Below are the code and all the weights of a small trained network. Each question names an input and a target symbol and asks about switching units off, where a switched-off unit gives its printed mean instead of its output.

import numpy as np


def w(rows, s, z=0):
    codes = np.array(rows[::2]) - 128.0
    scale = np.full(codes.shape[1], s)
    scale[-1] = z or s
    return codes * scale


def norm(h):
    return h / np.sqrt((h * h).mean(-1, keepdims=True) + 1e-5)


def f(y):
    return y / 2 * (1 + np.tanh(0.7978845608 * (y + 0.044715 * y**3)))


def softmax(a):
    e = np.exp(a - a.max(-1, keepdims=True))
    return e / e.sum(-1, keepdims=True)


def log_softmax(a):
    a = a - a.max(-1, keepdims=True)
    return a - np.log(np.exp(a).sum(-1, keepdims=True))


def net(x, mask):
    ids = ['βγδεημξψω'.index(c) for c in x.split()]
    T = len(ids)
    res = E[ids] + P[:T]
    u = 0
    for l in range(2):
        r = norm(res)
        for j in range(2):
            rows = slice(3 * j, 3 * j + 3)
            q, k, v = (r @ M[l][rows].T for M in (Q, K, V))
            z = softmax(np.where(np.tri(T) > 0, q @ k.T / 3**0.5, -1e9)) @ v
            o = O[l][rows]
            res = res + np.where(mask[u + j], z, o[:, -1]) @ o[:, :-1]
        u += 2
        y = f(norm(res) @ A[l][:, :-1].T + A[l][:, -1])
        res = res + np.where(mask[u : u + 12], y, B[l][:, -1]) @ B[l][:, :-1]
        u += 12
    return log_softmax(norm(res)[-1] @ U[:, :-1].T + U[:, -1])


Q, K, V, O, A, B = {}, {}, {}, {}, {}, {}
E = w([
[159,102,119,124,89,213],'β',
[175,200,115,164,109,119],'γ',
[107,96,112,251,159,141],'δ',
[98,57,116,215,163,72],'ε',
[117,38,112,208,151,130],'η',
[160,99,92,180,179,73],'μ',
[92,175,194,148,81,112],'ξ',
[157,114,119,158,41,145],'ψ',
[100,135,73,123,83,79],'ω',
],0.027)
P = w([
[90,80,90,185,229,166],'0',
[145,129,71,241,26,138],'1',
[147,141,70,220,25,143],'2',
[166,131,86,196,35,137],'3',
[171,133,97,180,33,117],'4',
[180,159,107,161,10,119],'5',
[186,155,121,140,19,112],'6',
[203,145,118,112,28,119],'7',
[211,154,135,93,25,94],'8',
[226,140,145,63,39,108],'9',
[232,146,159,42,44,83],'10',
[249,146,162,2,42,86],'11',
],0.0095)
Q[0] = w([
[121,142,121,133,114,119],'0.h0',
[148,127,152,142,132,125],'0.h0',
[120,148,131,123,144,136],'0.h0',
[46,188,172,110,142,92],'0.h1',
[116,107,173,171,187,184],'0.h1',
[83,123,216,76,2,94],'0.h1',
],0.055)
K[0] = w([
[143,121,133,103,125,108],'0.h0',
[150,123,145,108,113,110],'0.h0',
[111,97,122,220,140,132],'0.h0',
[97,147,167,169,62,236],'0.h1',
[137,26,142,107,121,102],'0.h1',
[86,254,145,58,26,152],'0.h1',
],0.047)
V[0] = w([
[220,234,97,171,217,116],'0.h0',
[181,156,2,106,38,115],'0.h0',
[25,136,54,83,198,20],'0.h0',
[101,157,197,175,148,86],'0.h1',
[152,161,127,106,199,181],'0.h1',
[117,108,100,120,67,201],'0.h1',
],0.044)
O[0] = w([
[243,191,167,226,154,150,116],'0.h0',
[168,219,58,80,41,132,255],'0.h0',
[87,30,105,251,10,162,64],'0.h0',
[99,212,148,109,170,78,142],'0.h1',
[168,114,130,156,167,192,83],'0.h1',
[136,72,195,107,84,157,121],'0.h1',
],0.03,0.07)
A[0] = w([
[156,166,137,186,156,182,46],'0.n0',
[105,12,106,102,86,48,110],'0.n1',
[186,151,77,113,53,185,61],'0.n2',
[209,79,139,120,205,138,170],'0.n3',
[66,54,121,49,156,147,112],'0.n4',
[176,157,136,204,163,206,84],'0.n5',
[138,93,139,136,170,156,1],'0.n6',
[129,102,199,118,183,181,74],'0.n7',
[156,11,118,58,149,255,54],'0.n8',
[124,21,151,133,149,161,7],'0.n9',
[62,65,42,79,94,107,153],'0.n10',
[40,146,109,172,129,99,82],'0.n11',
],0.034,0.0062)
B[0] = w([
[87,125,67,154,159,123,146],'0.n0',
[140,205,136,197,171,159,150],'0.n1',
[140,205,140,86,70,128,255],'0.n2',
[67,167,135,134,104,153,141],'0.n3',
[196,164,131,140,71,158,147],'0.n4',
[111,106,36,180,170,105,150],'0.n5',
[122,148,92,69,152,123,129],'0.n6',
[108,126,97,57,168,172,131],'0.n7',
[156,126,133,112,138,253,131],'0.n8',
[137,217,121,114,106,96,131],'0.n9',
[20,166,117,111,143,125,215],'0.n10',
[177,122,182,125,106,172,142],'0.n11',
],0.059,0.024)
Q[1] = w([
[134,2,117,165,124,142],'1.h0',
[172,207,101,88,96,101],'1.h0',
[90,133,143,99,147,122],'1.h0',
[123,135,165,107,137,125],'1.h1',
[134,234,156,110,108,110],'1.h1',
[114,171,128,83,131,133],'1.h1',
],0.074)
K[1] = w([
[111,254,111,98,97,96],'1.h0',
[97,100,143,108,116,190],'1.h0',
[151,120,106,148,114,101],'1.h0',
[141,155,130,132,131,103],'1.h1',
[50,51,129,170,163,147],'1.h1',
[123,70,151,175,174,123],'1.h1',
],0.061)
V[1] = w([
[3,153,117,145,102,89],'1.h0',
[120,124,153,163,72,234],'1.h0',
[130,10,65,141,121,149],'1.h0',
[193,102,172,145,66,26],'1.h1',
[169,166,138,211,176,151],'1.h1',
[146,206,41,100,108,77],'1.h1',
],0.048)
O[1] = w([
[156,185,193,159,190,87,178],'1.h0',
[119,105,178,150,77,61,169],'1.h0',
[98,222,83,133,47,71,23],'1.h0',
[2,179,113,123,173,167,3],'1.h1',
[128,59,56,142,167,62,191],'1.h1',
[138,110,113,214,141,226,248],'1.h1',
],0.035,0.032)
A[1] = w([
[82,76,159,50,103,134,113],'1.n0',
[198,164,125,161,150,115,190],'1.n1',
[158,116,110,208,28,137,133],'1.n2',
[98,139,110,127,188,193,148],'1.n3',
[70,90,196,127,55,165,125],'1.n4',
[32,121,41,136,111,116,49],'1.n5',
[87,155,247,147,139,178,41],'1.n6',
[110,199,159,118,170,207,67],'1.n7',
[82,144,205,179,121,114,128],'1.n8',
[162,143,137,127,110,16,152],'1.n9',
[92,83,126,100,3,143,2],'1.n10',
[130,105,167,249,135,128,116],'1.n11',
],0.036,0.0052)
B[1] = w([
[82,87,108,79,58,97,150],'1.n0',
[183,73,144,130,137,104,222],'1.n1',
[146,90,99,225,85,195,188],'1.n2',
[100,130,150,122,92,54,175],'1.n3',
[25,123,152,129,152,102,151],'1.n4',
[135,25,125,78,115,133,174],'1.n5',
[160,86,79,82,52,42,161],'1.n6',
[81,67,167,137,207,163,213],'1.n7',
[166,135,167,86,81,36,144],'1.n8',
[74,68,118,194,101,124,251],'1.n9',
[127,172,131,147,253,109,194],'1.n10',
[83,253,139,109,185,180,145],'1.n11',
],0.056,0.024)
U = w([
[131,117,42,149,167,144,52],'β',
[204,175,120,155,119,140,79],'γ',
[76,74,150,143,164,64,141],'δ',
[96,105,130,109,6,169,253],'ε',
[144,155,133,39,138,110,89],'η',
[123,23,156,171,127,119,140],'μ',
[100,192,197,174,124,98,63],'ξ',
[97,124,167,124,141,209,146],'ψ',
[56,191,48,152,101,131,166],'ω',
],0.011,0.0037)

Each question gives the input, a string of symbols that net reads in full, and the target symbol t.
The units are the heads (3 rows each of Q, K, V and O) and the neurons (one row each of A and B). Each row of codes is followed by its name. A weight is (code - 128) times the scale printed after its matrix; where a second scale follows, it is the last column's (O, A, B and U).
mask holds one flag per unit, layer by layer, with each layer's heads first. A switched-off unit (its flag False) gives its mean, the last column of its rows in O or B, instead of its output. The means were averaged over made-up inputs and are rounded, as every weight is.
A unit's drop is (log p(t) with every unit on - log p(t) with that unit switched off) / (log p(t) with every unit on - log p(t) with every unit switched off).
The circuit of an input: a set's keep is (log p(t) with only the set's units on - log p(t) with every unit switched off) / (log p(t) with every unit on - log p(t) with every unit switched off). Starting from the 12 units with the biggest drops (on a tie, the unit counted first), units are removed one at a time, each time the one whose removal leaves the highest keep (on an exact tie, the one counted first), for as long as the keep stays at least 0.8.
units of the circuit, in order: the units of the circuit, biggest drop first
top k neurons: the k neurons with the biggest drops, biggest first
top k neurons in layer l: the k neurons of layer l with the biggest drops, biggest first
which heads matter: for each layer, one digit per head in row order, 1 if its drop is at least 0.15 and else 0, layers parted by /
input δ ψ γ β ψ ω ε, target ε: units of the circuit, in order : 0.h0
input ψ ξ β γ ξ, target δ: top 2 neurons in layer 0 : 0.n2; 0.n4
input ω ξ ε, target ξ: which heads matter : 10 / 10
input ω ψ β, target ξ: units of the circuit, in order : 0.h0; 1.h0
input μ ω η μ, target ω: top 3 neurons : 0.n10; 1.n10; 0.n2
input γ ξ β ψ η γ γ, target β: units of the circuit, in order : 0.h0; 1.h1; 0.n5
input ω ψ ε ω μ ψ δ η ω η, target ω: units of the circuit, in order : 0.h0; 1.n10
input β β ω γ ξ, target ε: units of the circuit, in order : 0.h1; 1.h0
input δ ξ ψ ω ω ξ, target ε: which heads matter : 10 / 01
input ψ ψ μ, target ψ: which heads matter : 00 / 01
input ω δ γ, target ε: top 2 neurons in layer 0 : 0.n2; 0.n11
input ω γ η δ γ ω ω δ ψ ψ μ, target ξ: which heads matter : 10 / 11
input ψ δ γ ω ψ ψ η ψ γ ξ δ β, target ψ: which heads matter : 01 / 01
input ω μ ψ μ η, target ξ: units of the circuit, in order : 0.h0; 1.h0; 0.n10
input μ δ γ ψ ω δ ε ε ω ψ, target ω: which heads matter : 10 / 00
input ε δ ψ ψ μ δ, target δ: which heads matter : 10 / 11
input δ ω μ ξ η μ, target μ: which heads matter : 10 / 01
input ψ β ψ ψ η ψ ε μ η η, target ψ: units of the circuit, in order : 1.h1
input ψ γ γ γ ω δ ω μ ψ ω δ ξ, target ψ: which heads matter : 01 / 11
input μ γ γ ψ η ω, target ω: top neuron in layer 0 : 0.n10
input δ δ ψ η γ δ η δ ξ, target μ: which heads matter : 10 / 01
input ψ β ψ δ μ ξ, target δ: top 2 neurons : 1.n7; 1.n3
input ε ω ξ δ ψ, target δ: which heads matter : 10 / 10
input μ ω ψ ω ξ ξ δ ω ξ μ ω β, target ω: which heads matter : 10 / 10
input β ω γ μ η, target ε: top 2 neurons in layer 1 : 1.n9; 1.n2
